Below is a small trained network, with its code and all its weights. Each question gives an input and a class and asks what happens when units are switched off, that is, made to give their printed mean instead of their output.

import numpy as np


def w(rows, s, z=0):
    codes = np.array(rows[::2]) - 128.0
    scale = np.full(codes.shape[1], s)
    scale[-1] = z or s
    return codes * scale


def norm(h):
    return h / np.sqrt((h * h).mean(-1, keepdims=True) + 1e-5)


def f(y):
    return y / 2 * (1 + np.tanh(0.7978845608 * (y + 0.044715 * y**3)))


def log_softmax(a):
    a = a - a.max(-1, keepdims=True)
    return a - np.log(np.exp(a).sum(-1, keepdims=True))


def net(x, mask):
    res = np.array(x, float).reshape(1, 8) / 4 @ E
    u = 0
    for l in range(3):
        y = f(norm(res) @ A[l][:, :-1].T + A[l][:, -1])
        res = res + np.where(mask[u : u + 11], y, B[l][:, -1]) @ B[l][:, :-1]
        u += 11
    return log_softmax(norm(res)[-1] @ U[:, :-1].T + U[:, -1])


A, B = {}, {}
E = w([
[28,201,133,100,106,40,46,187,163],'x0',
[229,177,34,142,177,171,88,250,123],'x1',
[148,141,142,109,126,112,130,131,107],'x2',
[160,143,146,105,124,107,126,128,97],'x3',
[190,110,76,4,212,89,126,87,212],'x4',
[150,131,132,123,109,112,121,127,121],'x5',
[122,81,202,54,61,247,62,164,161],'x6',
[138,123,114,142,95,125,116,119,152],'x7',
],0.0044)
A[0] = w([
[79,98,206,105,107,65,150,5,155,4],'0.n0',
[135,143,96,9,153,128,145,96,205,25],'0.n1',
[122,127,141,107,128,94,95,131,107,36],'0.n2',
[195,71,95,141,128,175,178,35,127,83],'0.n3',
[139,118,214,45,109,187,100,158,187,63],'0.n4',
[125,119,105,164,169,3,170,115,165,87],'0.n5',
[73,107,139,68,162,73,98,201,120,79],'0.n6',
[145,93,64,52,149,94,163,157,177,54],'0.n7',
[77,153,161,97,127,51,112,163,172,63],'0.n8',
[134,116,83,44,172,106,127,50,181,47],'0.n9',
[79,166,128,113,106,64,77,174,157,35],'0.n10',
],0.0063,0.0032)
B[0] = w([
[163,180,177,134,190,141,154,197,220,254],'0.n0',
[127,138,141,148,115,116,32,92,81,225],'0.n1',
[112,178,134,133,79,100,157,102,149,105],'0.n2',
[128,184,111,59,119,156,155,105,105,246],'0.n3',
[109,1,99,117,122,71,174,176,117,234],'0.n4',
[89,54,93,78,97,77,133,171,110,242],'0.n5',
[140,146,90,112,122,161,113,127,137,178],'0.n6',
[132,116,190,152,191,137,91,133,99,199],'0.n7',
[127,173,77,116,107,187,169,85,127,191],'0.n8',
[118,115,156,230,153,129,88,91,42,227],'0.n9',
[115,151,101,57,140,201,93,94,116,190],'0.n10',
],0.0074,0.0031)
A[1] = w([
[119,32,160,112,80,143,102,163,183,195],'1.n0',
[107,134,112,163,155,83,168,94,89,128],'1.n1',
[142,125,161,245,111,109,50,77,131,161],'1.n2',
[119,117,40,156,138,2,212,147,127,72],'1.n3',
[161,133,87,122,173,150,87,198,112,167],'1.n4',
[143,163,133,141,178,119,146,189,183,68],'1.n5',
[64,111,224,126,187,85,145,56,172,106],'1.n6',
[86,163,165,187,74,154,154,167,85,59],'1.n7',
[133,105,164,115,123,136,86,143,118,5],'1.n8',
[164,121,133,125,132,179,169,105,106,48],'1.n9',
[203,148,103,174,176,129,83,191,192,6],'1.n10',
],0.0075,0.0017)
B[1] = w([
[112,107,92,128,181,22,160,199,84,230],'1.n0',
[94,52,120,117,100,184,109,187,82,180],'1.n1',
[157,146,151,145,178,139,67,78,45,164],'1.n2',
[121,28,137,84,117,100,130,198,132,230],'1.n3',
[121,116,216,209,68,44,151,88,174,254],'1.n4',
[150,159,208,100,132,168,114,118,158,149],'1.n5',
[211,147,147,214,76,98,104,148,148,236],'1.n6',
[153,134,144,130,207,130,28,32,1,189],'1.n7',
[129,78,121,117,91,115,133,124,98,139],'1.n8',
[103,151,69,103,168,127,138,72,164,163],'1.n9',
[87,170,215,187,95,154,153,149,141,177],'1.n10',
],0.0063,0.0041)
A[2] = w([
[128,156,224,212,79,103,187,108,186,65],'2.n0',
[193,94,123,107,129,152,240,90,99,130],'2.n1',
[163,88,173,161,146,149,180,89,84,120],'2.n2',
[173,130,86,135,116,194,220,63,149,4],'2.n3',
[76,169,140,136,112,82,38,138,111,169],'2.n4',
[90,186,75,79,66,121,88,124,177,169],'2.n5',
[120,121,169,177,93,58,175,139,131,196],'2.n6',
[53,120,147,176,107,164,191,136,74,219],'2.n7',
[108,167,160,165,95,92,105,132,176,128],'2.n8',
[148,162,254,151,177,94,159,165,145,77],'2.n9',
[162,126,174,129,148,83,148,119,221,166],'2.n10',
],0.0072,0.002)
B[2] = w([
[181,190,164,140,3,193,130,235,219,228],'2.n0',
[54,155,113,106,108,141,100,167,156,203],'2.n1',
[77,194,99,121,173,112,140,80,162,220],'2.n2',
[117,144,107,51,118,209,167,86,149,158],'2.n3',
[162,110,82,131,201,184,175,39,138,239],'2.n4',
[129,123,92,109,144,199,242,87,120,170],'2.n5',
[134,122,142,112,80,158,133,177,170,241],'2.n6',
[184,121,137,86,121,30,83,121,198,189],'2.n7',
[129,215,160,70,121,130,193,126,148,183],'2.n8',
[136,177,124,180,75,143,134,96,158,254],'2.n9',
[184,180,159,211,104,163,84,149,67,202],'2.n10',
],0.006,0.0045)
U = w([
[166,182,210,190,63,138,148,180,188,214],'0',
[92,1,121,101,126,56,152,211,106,171],'1',
[132,130,165,195,184,113,41,28,47,82],'2',
[81,174,66,34,154,199,194,64,157,5],'3',
],0.0094,0.0015)

Each question gives the input, the list of numbers given to net, and the class t.
The units are the neurons (one row each of A and B). Each row of codes is followed by its name. A weight is (code - 128) times the scale printed after its matrix; where a second scale follows, it is the last column's (A, B and U).
mask holds one flag per neuron, layer by layer. A switched-off neuron (its flag False) gives its mean, the last column of its row in B, instead of its output. The means were averaged over made-up inputs and are rounded, as every weight is.
A unit's drop is (log p(t) with every unit on - log p(t) with that unit switched off) / (log p(t) with every unit on - log p(t) with every unit switched off).
The circuit of an input: a set's keep is (log p(t) with only the set's units on - log p(t) with every unit switched off) / (log p(t) with every unit on - log p(t) with every unit switched off). Starting from the 12 units with the biggest drops (on a tie, the unit counted first), units are removed one at a time, each time the one whose removal leaves the highest keep (on an exact tie, the one counted first), for as long as the keep stays at least 0.8.
units of the circuit, in order: the units of the circuit, biggest drop first
top k neurons: the k neurons with the biggest drops, biggest first
top k neurons in layer l: the k neurons of layer l with the biggest drops, biggest first
input [8,-7,2,5,-4,4,-5,1], class 3: top 4 neurons in layer 0 => [0.n10, 0.n8, 0.n5, 0.n7]
input [-4,-1,-6,7,7,6,-7,6], class 1: units of the circuit, in order => [1.n3]
input [-3,1,-4,-2,-1,-6,3,7], class 1: top 2 neurons => [1.n0, 0.n8]
input [7,3,4,5,8,-7,0,-8], class 2: units of the circuit, in order => [0.n9, 0.n1]
input [-4,-2,-3,1,7,-6,5,-6], class 2: top 3 neurons in layer 0 => [0.n9, 0.n1, 0.n5]
input [1,5,3,-6,6,-5,0,8], class 2: units of the circuit, in order => [0.n1, 0.n9]
input [-7,0,-8,1,-2,2,8,-8], class 1: units of the circuit, in order => [0.n4, 1.n0]
input [-6,-4,5,3,-6,0,-2,-3], class 2: top 2 neurons => [1.n7, 0.n8]
input [-5,-4,1,-8,-4,6,3,-5], class 3: units of the circuit, in order => [1.n4, 0.n3, 1.n9]
input [5,1,3,-1,4,6,-4,-4], class 3: top 3 neurons => [0.n10, 0.n4, 0.n8]
input [-7,-4,-1,-5,-3,2,6,1], class 3: top 2 neurons in layer 1 => [1.n3, 1.n9]
input [-6,-7,2,-3,7,-3,-5,-3], class 0: units of the circuit, in order => [0.n0, 1.n6]
input [0,6,-8,-4,7,1,3,8], class 2: top 2 neurons in layer 1 => [1.n2, 1.n6]
input [4,2,7,-2,3,-3,8,6], class 1: units of the circuit, in order => [0.n4]
input [7,-1,-6,-4,-5,-5,7,3], class 1: units of the circuit, in order => [0.n4, 1.n0]
input [7,5,-5,-7,2,-7,-3,-3], class 3: top 2 neurons => [0.n10, 0.n0]
input [5,-6,0,-1,6,-5,-2,2], class 0: top 3 neurons => [0.n0, 1.n6, 1.n7]
input [8,4,-8,2,-1,-1,-6,-1], class 3: top 3 neurons => [0.n10, 0.n4, 2.n5]
input [2,-4,-1,5,7,7,-1,3], class 2: top 2 neurons => [0.n9, 0.n1]
input [6,-6,7,-3,3,7,8,-2], class 1: units of the circuit, in order => [0.n4]
input [-5,7,-8,-2,7,-6,-8,-1], class 1: top 3 neurons => [0.n0, 0.n5, 1.n3]
input [0,2,7,8,-2,8,3,3], class 1: top 2 neurons => [0.n0, 0.n4]
input [1,-4,0,-7,5,-4,3,2], class 2: top 2 neurons in layer 1 => [1.n2, 1.n4]
input [2,-1,-1,3,-6,2,5,8], class 2: top 2 neurons => [1.n7, 0.n5]
input [6,-8,-6,-7,5,-8,-7,-2], class 0: top 3 neurons => [0.n0, 1.n6, 0.n4]
input [-4,4,-2,-8,7,-8,-4,6], class 2: top 2 neurons => [0.n0, 0.n9]
